Below is a small trained network, with its code and all its weights. Each question gives an input and a target symbol and asks what happens when units are switched off, that is, made to give their printed mean instead of their output.

import numpy as np


def w(rows, s, z=0):
    codes = np.array(rows[::2]) - 128.0
    scale = np.full(codes.shape[1], s)
    scale[-1] = z or s
    return codes * scale


def norm(h):
    return h / np.sqrt((h * h).mean(-1, keepdims=True) + 1e-5)


def f(y):
    return y / 2 * (1 + np.tanh(0.7978845608 * (y + 0.044715 * y**3)))


def softmax(a):
    e = np.exp(a - a.max(-1, keepdims=True))
    return e / e.sum(-1, keepdims=True)


def log_softmax(a):
    a = a - a.max(-1, keepdims=True)
    return a - np.log(np.exp(a).sum(-1, keepdims=True))


def net(x, mask):
    ids = ['ΛΠαβεθσ'.index(c) for c in x.split()]
    T = len(ids)
    res = E[ids] + P[:T]
    r = norm(res)
    for j in range(2):
        rows = slice(3 * j, 3 * j + 3)
        q, k, v = (r @ M[0][rows].T for M in (Q, K, V))
        z = softmax(np.where(np.tri(T) > 0, q @ k.T / 3**0.5, -1e9)) @ v
        o = O[0][rows]
        res = res + np.where(mask[j], z, o[:, -1]) @ o[:, :-1]
    y = f(norm(res) @ A[0][:, :-1].T + A[0][:, -1])
    res = res + np.where(mask[2:6], y, B[0][:, -1]) @ B[0][:, :-1]
    return log_softmax(norm(res)[-1] @ U[:, :-1].T + U[:, -1])


Q, K, V, O, A, B = {}, {}, {}, {}, {}, {}
E = w([
[106,167,167,176,90,152],'Λ',
[104,181,149,177,112,198],'Π',
[141,225,128,156,153,243],'α',
[177,249,219,251,3,106],'β',
[166,163,133,132,23,191],'ε',
[232,91,107,165,64,135],'θ',
[114,113,144,250,161,125],'σ',
],0.0059)
P = w([
[193,255,14,119,102,64],'0',
[185,235,13,97,120,60],'1',
[122,90,16,98,89,153],'2',
[71,178,49,182,43,70],'3',
[241,216,87,161,94,78],'4',
[104,62,66,127,106,192],'5',
[57,135,139,172,42,82],'6',
[239,182,154,161,110,107],'7',
[115,39,152,131,153,197],'8',
[63,104,213,145,69,105],'9',
[199,149,200,142,142,114],'10',
],0.006)
Q[0] = w([
[101,76,129,194,114,156],'h0',
[80,96,71,90,121,147],'h0',
[143,52,114,72,247,161],'h0',
[100,91,131,57,161,95],'h1',
[149,99,125,63,175,119],'h1',
[167,147,124,82,167,133],'h1',
],0.011)
K[0] = w([
[197,155,152,55,106,169],'h0',
[150,146,2,65,47,145],'h0',
[111,215,57,114,133,40],'h0',
[129,201,55,115,127,141],'h1',
[114,254,49,123,97,65],'h1',
[160,147,61,127,51,56],'h1',
],0.0088)
V[0] = w([
[194,171,113,25,50,182],'h0',
[121,91,106,254,137,67],'h0',
[163,113,72,159,190,189],'h0',
[113,95,59,182,52,162],'h1',
[21,222,129,56,86,128],'h1',
[184,169,58,66,192,241],'h1',
],0.0058)
O[0] = w([
[207,99,209,39,138,138,194],'h0',
[71,122,2,148,152,115,172],'h0',
[154,141,85,139,172,145,160],'h0',
[97,145,175,93,160,118,254],'h1',
[59,102,163,166,48,187,78],'h1',
[136,38,145,232,207,133,147],'h1',
],0.0064,0.0067)
A[0] = w([
[82,170,2,130,112,80,71],'n0',
[92,166,135,213,64,129,137],'n1',
[212,177,92,128,137,87,175],'n2',
[150,184,191,221,141,182,11],'n3',
],0.0079,0.0012)
B[0] = w([
[199,158,142,162,116,235,173],'n0',
[129,86,22,58,128,108,165],'n1',
[2,113,192,123,196,109,254],'n2',
[144,40,133,132,124,147,178],'n3',
],0.006,0.0061)
U = w([
[56,88,28,75,65,114,140],'Λ',
[154,1,78,137,146,147,101],'Π',
[131,55,167,249,135,211,5],'α',
[154,203,160,85,41,168,158],'β',
[129,140,249,120,53,194,97],'ε',
[96,218,213,101,237,49,114],'θ',
[165,197,36,234,184,221,217],'σ',
],0.0065,0.0027)

Each question gives the input, a string of symbols that net reads in full, and the target symbol t.
The units are the heads (3 rows each of Q, K, V and O) and the neurons (one row each of A and B). Each row of codes is followed by its name. A weight is (code - 128) times the scale printed after its matrix; where a second scale follows, it is the last column's (O, A, B and U).
mask holds one flag per unit, heads first, then neurons. A switched-off unit (its flag False) gives its mean, the last column of its rows in O or B, instead of its output. The means were averaged over made-up inputs and are rounded, as every weight is.
A unit's drop is (log p(t) with every unit on - log p(t) with that unit switched off) / (log p(t) with every unit on - log p(t) with every unit switched off).
The circuit of an input: a set's keep is (log p(t) with only the set's units on - log p(t) with every unit switched off) / (log p(t) with every unit on - log p(t) with every unit switched off). Starting from all 6 units, units are removed one at a time, each time the one whose removal leaves the highest keep (on an exact tie, the one counted first), for as long as the keep stays at least 0.8.
circuit, biggest first: the units of the circuit, biggest drop first
unit that matters most: the unit with the biggest drop
which heads matter: for each layer, one digit per head in row order, 1 if its drop is at least 0.15 and else 0, layers parted by /
input Λ ε θ ε α Π Λ, target Π: unit that matters most -> n1
input β β θ α σ β Π, target β: which heads matter -> 01
input θ θ β σ σ Π σ, target Π: which heads matter -> 00
input θ σ σ σ θ σ θ σ β θ, target β: circuit, biggest first -> [h1 h0 n0]
input θ θ σ Π σ θ θ Π β ε, target β: which heads matter -> 01
input Π Λ α θ, target α: which heads matter -> 11
input ε θ ε α ε σ α, target σ: circuit, biggest first -> [h0 n0]
input Λ θ Λ Λ Π, target Π: circuit, biggest first -> [n3 h1 n1]
input α β θ β β θ θ θ Λ α σ, target σ: circuit, biggest first -> [h0 n0 h1]
input θ θ β σ, target β: circuit, biggest first -> [h1 n0]
input Λ θ Λ σ, target Λ: circuit, biggest first -> [n1 h1]
input α θ σ, target θ: which heads matter -> 11
input θ θ σ α θ Λ Λ, target Λ: which heads matter -> 00
input θ θ θ σ θ Π Π, target Π: which heads matter -> 00
input θ θ Λ α ε, target ε: which heads matter -> 11
input θ σ Λ α, target Λ: unit that matters most -> h1
input σ Λ Λ α, target Λ: which heads matter -> 01
input θ θ θ σ Λ θ Λ ε, target θ: circuit, biggest first -> [n2 n0]
input Λ ε θ θ θ θ ε α Λ Λ, target Λ: which heads matter -> 10
input σ ε Λ β, target Λ: circuit, biggest first -> [n1]
input ε θ θ Λ θ, target θ: which heads matter -> 00
input Λ Λ σ ε θ θ Λ ε β σ, target β: circuit, biggest first -> [h1 n2]
input α β β α, target β: which heads matter -> 11
input α Λ Λ ε θ θ θ Λ σ, target θ: circuit, biggest first -> [h1 n3]
input Λ σ Π θ ε θ Λ θ β Λ, target β: which heads matter -> 01
input Π Π Λ Λ β Λ θ θ Π α Λ, target α: circuit, biggest first -> [n3 h0]
